Below is a small trained network, with its code and all its weights. Each question gives an input and a target symbol and asks what happens when units are switched off, that is, made to give their printed mean instead of their output.

import numpy as np


def w(rows, s, z=0):
    codes = np.array(rows[::2]) - 128.0
    scale = np.full(codes.shape[1], s)
    scale[-1] = z or s
    return codes * scale


def norm(h):
    return h / np.sqrt((h * h).mean(-1, keepdims=True) + 1e-5)


def f(y):
    return y / 2 * (1 + np.tanh(0.7978845608 * (y + 0.044715 * y**3)))


def softmax(a):
    e = np.exp(a - a.max(-1, keepdims=True))
    return e / e.sum(-1, keepdims=True)


def log_softmax(a):
    a = a - a.max(-1, keepdims=True)
    return a - np.log(np.exp(a).sum(-1, keepdims=True))


def net(x, mask):
    ids = ['γδζθμξτ'.index(c) for c in x.split()]
    T = len(ids)
    res = E[ids] + P[:T]
    r = norm(res)
    for j in range(3):
        rows = slice(2 * j, 2 * j + 2)
        q, k, v = (r @ M[0][rows].T for M in (Q, K, V))
        z = softmax(np.where(np.tri(T) > 0, q @ k.T / 2**0.5, -1e9)) @ v
        o = O[0][rows]
        res = res + np.where(mask[j], z, o[:, -1]) @ o[:, :-1]
    y = f(norm(res) @ A[0][:, :-1].T + A[0][:, -1])
    res = res + np.where(mask[3:15], y, B[0][:, -1]) @ B[0][:, :-1]
    return log_softmax(norm(res)[-1] @ U[:, :-1].T + U[:, -1])


Q, K, V, O, A, B = {}, {}, {}, {}, {}, {}
E = w([
[158,103,91,184,111],'γ',
[98,142,253,205,26],'δ',
[65,150,97,96,63],'ζ',
[168,59,172,145,62],'θ',
[185,56,100,64,144],'μ',
[88,71,112,144,171],'ξ',
[130,97,189,74,94],'τ',
],0.0068)
P = w([
[95,213,130,112,213],'0',
[135,13,103,128,94],'1',
[131,16,122,132,67],'2',
[130,22,135,141,66],'3',
[114,24,134,148,33],'4',
[119,35,153,148,37],'5',
[112,32,156,155,19],'6',
[119,29,164,156,20],'7',
[122,36,170,149,9],'8',
[123,31,169,154,6],'9',
],0.0027)
Q[0] = w([
[92,147,86,96,150],'head 1',
[96,165,72,124,181],'head 1',
[165,251,107,87,207],'head 2',
[125,157,94,73,104],'head 2',
[82,82,160,110,114],'head 3',
[153,166,111,150,163],'head 3',
],0.014)
K[0] = w([
[179,110,180,141,194],'head 1',
[226,38,156,158,194],'head 1',
[203,1,184,101,98],'head 2',
[145,126,200,130,159],'head 2',
[66,218,137,33,187],'head 3',
[150,49,124,144,96],'head 3',
],0.0097)
V[0] = w([
[176,137,190,178,212],'head 1',
[33,189,78,112,74],'head 1',
[176,44,218,140,232],'head 2',
[219,139,166,190,161],'head 2',
[210,28,51,126,59],'head 3',
[253,135,230,194,245],'head 3',
],0.0044)
O[0] = w([
[113,117,141,117,3,27],'head 1',
[100,155,84,152,196,179],'head 1',
[122,95,151,210,203,203],'head 2',
[90,140,109,235,112,39],'head 2',
[141,105,45,94,85,3],'head 3',
[122,37,198,92,108,82],'head 3',
],0.0056,0.0024)
A[0] = w([
[87,46,131,140,171,45],'neuron 1',
[164,155,195,171,127,159],'neuron 2',
[103,181,90,108,184,54],'neuron 3',
[233,58,183,172,94,104],'neuron 4',
[227,224,120,63,69,38],'neuron 5',
[52,43,135,131,32,40],'neuron 6',
[162,124,3,241,111,130],'neuron 7',
[130,189,99,111,227,66],'neuron 8',
[237,168,107,104,112,21],'neuron 9',
[87,70,208,42,95,2],'neuron 10',
[210,39,76,96,226,105],'neuron 11',
[121,88,164,208,167,206],'neuron 12',
],0.0058,0.0024)
B[0] = w([
[50,196,66,177,196,199],'neuron 1',
[105,103,93,77,86,156],'neuron 2',
[73,168,158,150,98,120],'neuron 3',
[109,217,2,63,117,204],'neuron 4',
[72,82,91,50,141,116],'neuron 5',
[89,116,167,140,204,191],'neuron 6',
[206,216,195,156,168,150],'neuron 7',
[35,171,102,153,124,136],'neuron 8',
[92,119,101,41,175,106],'neuron 9',
[212,245,177,124,205,166],'neuron 10',
[100,95,243,180,64,204],'neuron 11',
[95,118,62,111,138,254],'neuron 12',
],0.0052,0.0048)
U = w([
[234,195,84,226,117,154],'γ',
[88,161,213,188,1,46],'δ',
[91,223,59,78,112,6],'ζ',
[160,84,3,81,72,187],'θ',
[178,21,143,82,86,173],'μ',
[83,88,113,201,233,154],'ξ',
[194,178,223,68,202,128],'τ',
],0.0083,0.0021)

Each question gives the input, a string of symbols that net reads in full, and the target symbol t.
The units are the heads (2 rows each of Q, K, V and O) and the neurons (one row each of A and B). Each row of codes is followed by its name. A weight is (code - 128) times the scale printed after its matrix; where a second scale follows, it is the last column's (O, A, B and U).
mask holds one flag per unit, heads first, then neurons. A switched-off unit (its flag False) gives its mean, the last column of its rows in O or B, instead of its output. The means were averaged over made-up inputs and are rounded, as every weight is.
A unit's drop is (log p(t) with every unit on - log p(t) with that unit switched off) / (log p(t) with every unit on - log p(t) with every unit switched off).
The circuit of an input: a set's keep is (log p(t) with only the set's units on - log p(t) with every unit switched off) / (log p(t) with every unit on - log p(t) with every unit switched off). Starting from the 12 units with the biggest drops (on a tie, the unit counted first), units are removed one at a time, each time the one whose removal leaves the highest keep (on an exact tie, the one counted first), for as long as the keep stays at least 0.8.
units of the circuit, in order: the units of the circuit, biggest drop first
most important unit: the unit with the biggest drop
top k neurons: the k neurons with the biggest drops, biggest first
which heads matter: for each layer, one digit per head in row order, 1 if its drop is at least 0.15 and else 0, layers parted by /
drop when u is switched off: that unit's drop, to one decimal
input δ δ γ τ μ ζ γ δ μ, target δ: which heads matter => 100
input ξ ζ δ, target ξ: units of the circuit, in order => [head 1]
input γ γ μ ξ ξ τ ξ ζ θ τ, target γ: which heads matter => 111
input ξ θ τ ξ μ, target μ: units of the circuit, in order => [neuron 11; head 1]
input μ γ γ δ ξ ξ ζ ξ ξ, target μ: which heads matter => 011
input ξ ζ θ μ δ τ τ, target ξ: which heads matter => 100
input τ ζ δ, target τ: units of the circuit, in order => [head 2; head 1]
input τ τ ξ μ τ ζ τ τ γ, target τ: units of the circuit, in order => [head 1; head 2; neuron 11]
input θ θ ζ μ δ γ, target θ: which heads matter => 011
input ζ ξ τ γ, target ζ: which heads matter => 111
input ζ ξ δ ξ τ, target ζ: units of the circuit, in order => [head 3; head 2]
input ξ τ ζ, target ξ: which heads matter => 000
input τ μ τ τ ξ τ μ, target μ: top 3 neurons => [neuron 11; neuron 7; neuron 4]
input δ δ θ ζ, target δ: units of the circuit, in order => [neuron 4; neuron 12]
input ζ ξ δ θ, target ζ: most important unit => head 3
input δ τ δ ξ ζ τ ξ, target δ: which heads matter => 111
input ζ μ δ ξ ξ θ, target ζ: which heads matter => 111
input θ ξ τ ξ γ ζ ξ, target θ: top 3 neurons => [neuron 10; neuron 1; neuron 6]
input τ μ θ, target θ: which heads matter => 000
input ξ ξ τ μ ζ τ ξ δ θ θ, target ξ: top neuron => [neuron 11]
input τ δ ξ ζ, target τ: top 2 neurons => [neuron 10; neuron 4]
input γ ξ δ ξ ζ, target γ: which heads matter => 001
input θ γ δ ζ θ, target θ: top 3 neurons => [neuron 5; neuron 10; neuron 6]
input ξ γ ξ τ θ θ ξ ξ ξ ζ, target ξ: drop when head 2 is switched off => 0.2
input τ ξ ξ δ ξ ξ δ γ ζ, target τ: drop when head 2 is switched off => 0.2
input ξ θ ζ θ θ, target ξ: drop when head 1 is switched off => 1.9
input ζ ξ τ ζ γ ζ δ, target ζ: drop when neuron 9 is switched off => 0.0
